Below are the code and all the weights of a small trained network. Each question names an input and a target symbol and asks about switching units off, where a switched-off unit gives its printed mean instead of its output.

import numpy as np


def w(rows, s, z=0):
    codes = np.array(rows[::2]) - 128.0
    scale = np.full(codes.shape[1], s)
    scale[-1] = z or s
    return codes * scale


def f(y):
    return y / 2 * (1 + np.tanh(0.7978845608 * (y + 0.044715 * y**3)))


def softmax(a):
    e = np.exp(a - a.max(-1, keepdims=True))
    return e / e.sum(-1, keepdims=True)


def log_softmax(a):
    a = a - a.max(-1, keepdims=True)
    return a - np.log(np.exp(a).sum(-1, keepdims=True))


def net(x, mask):
    ids = ['ΔΛΠΨαεη'.index(c) for c in x.split()]
    T = len(ids)
    res = E[ids] + P[:T]
    q, k, v = (res @ M[0].T for M in (Q, K, V))
    z = softmax(np.where(np.tri(T) > 0, q @ k.T / 4**0.5, -1e9)) @ v
    res = res + np.where(mask[0], z, O[0][:, -1]) @ O[0][:, :-1]
    y = f(res @ A[0][:, :-1].T + A[0][:, -1])
    res = res + np.where(mask[1:13], y, B[0][:, -1]) @ B[0][:, :-1]
    return log_softmax(res[-1] @ U[:, :-1].T + U[:, -1])


Q, K, V, O, A, B = {}, {}, {}, {}, {}, {}
E = w([
[146,81,44],'Δ',
[209,80,90],'Λ',
[164,158,236],'Π',
[39,42,170],'Ψ',
[123,190,76],'α',
[4,196,134],'ε',
[209,87,86],'η',
],0.019)
P = w([
[48,163,2],'0',
[76,172,60],'1',
[105,177,93],'2',
[134,182,117],'3',
[156,183,133],'4',
[189,190,147],'5',
[209,190,160],'6',
[253,184,166],'7',
],0.0064)
Q[0] = w([
[122,59,35],'head 1',
[46,116,85],'head 1',
[106,52,254],'head 1',
[91,135,201],'head 1',
],0.0079)
K[0] = w([
[152,56,3],'head 1',
[86,160,67],'head 1',
[120,65,211],'head 1',
[66,118,117],'head 1',
],0.0076)
V[0] = w([
[173,255,65],'head 1',
[123,124,134],'head 1',
[92,86,193],'head 1',
[238,64,130],'head 1',
],0.0082)
O[0] = w([
[170,163,206,255],'head 1',
[135,128,123,122],'head 1',
[227,254,42,57],'head 1',
[2,225,145,24],'head 1',
],0.0049,0.0048)
A[0] = w([
[125,86,55,86],'neuron 1',
[104,152,160,67],'neuron 2',
[168,115,16,181],'neuron 3',
[86,239,49,121],'neuron 4',
[84,97,252,128],'neuron 5',
[89,204,168,99],'neuron 6',
[168,121,201,51],'neuron 7',
[90,60,115,50],'neuron 8',
[199,89,87,137],'neuron 9',
[14,140,155,42],'neuron 10',
[105,112,132,215],'neuron 11',
[157,155,209,254],'neuron 12',
],0.016,0.0078)
B[0] = w([
[192,183,189,158],'neuron 1',
[146,102,64,124],'neuron 2',
[140,41,98,218],'neuron 3',
[139,3,122,185],'neuron 4',
[174,56,136,165],'neuron 5',
[132,93,87,175],'neuron 6',
[211,39,74,143],'neuron 7',
[136,190,236,149],'neuron 8',
[71,106,107,174],'neuron 9',
[147,37,134,141],'neuron 10',
[96,162,147,181],'neuron 11',
[84,222,133,254],'neuron 12',
],0.011,0.009)
U = w([
[156,2,58,193],'Δ',
[17,175,91,232],'Λ',
[106,254,130,209],'Π',
[152,89,231,62],'Ψ',
[150,118,161,27],'α',
[151,110,152,14],'ε',
[135,111,139,2],'η',
],0.0083,0.0052)

Each question gives the input, a string of symbols that net reads in full, and the target symbol t.
The units are the heads (4 rows each of Q, K, V and O) and the neurons (one row each of A and B). Each row of codes is followed by its name. A weight is (code - 128) times the scale printed after its matrix; where a second scale follows, it is the last column's (O, A, B and U).
mask holds one flag per unit, heads first, then neurons. A switched-off unit (its flag False) gives its mean, the last column of its rows in O or B, instead of its output. The means were averaged over made-up inputs and are rounded, as every weight is.
A unit's drop is (log p(t) with every unit on - log p(t) with that unit switched off) / (log p(t) with every unit on - log p(t) with every unit switched off).
The circuit of an input: a set's keep is (log p(t) with only the set's units on - log p(t) with every unit switched off) / (log p(t) with every unit on - log p(t) with every unit switched off). Starting from the 12 units with the biggest drops (on a tie, the unit counted first), units are removed one at a time, each time the one whose removal leaves the highest keep (on an exact tie, the one counted first), for as long as the keep stays at least 0.8.
circuit, biggest first: the units of the circuit, biggest drop first
k most important neurons: the k neurons with the biggest drops, biggest first
drop when u is switched off: that unit's drop, to one decimal
input Λ Λ Ψ Λ η Λ, target Π: circuit, biggest first	(head 1; neuron 4)
input ε ε η Ψ, target Ψ: 2 most important neurons	(neuron 8; neuron 12)
input ε α Π Δ Ψ Λ η, target Λ: circuit, biggest first	(head 1; neuron 4; neuron 9)
input Λ η α ε, target Δ: most important neuron	(neuron 10)
input Π Λ Λ α, target Δ: 2 most important neurons	(neuron 4; neuron 6)
input α Ψ Ψ α α ε, target Δ: 2 most important neurons	(neuron 4; neuron 10)
input Ψ ε η Ψ α Π, target Π: 3 most important neurons	(neuron 12; neuron 4; neuron 3)
input Δ Ψ α, target Δ: 2 most important neurons	(neuron 4; neuron 12)
input ε ε α η Δ η, target Λ: drop when neuron 4 is switched off	0.2
input Δ Ψ α η α Λ, target Λ: drop when neuron 5 is switched off	0.1
input Ψ α α Ψ Δ η Π, target Π: drop when head 1 is switched off	1.6
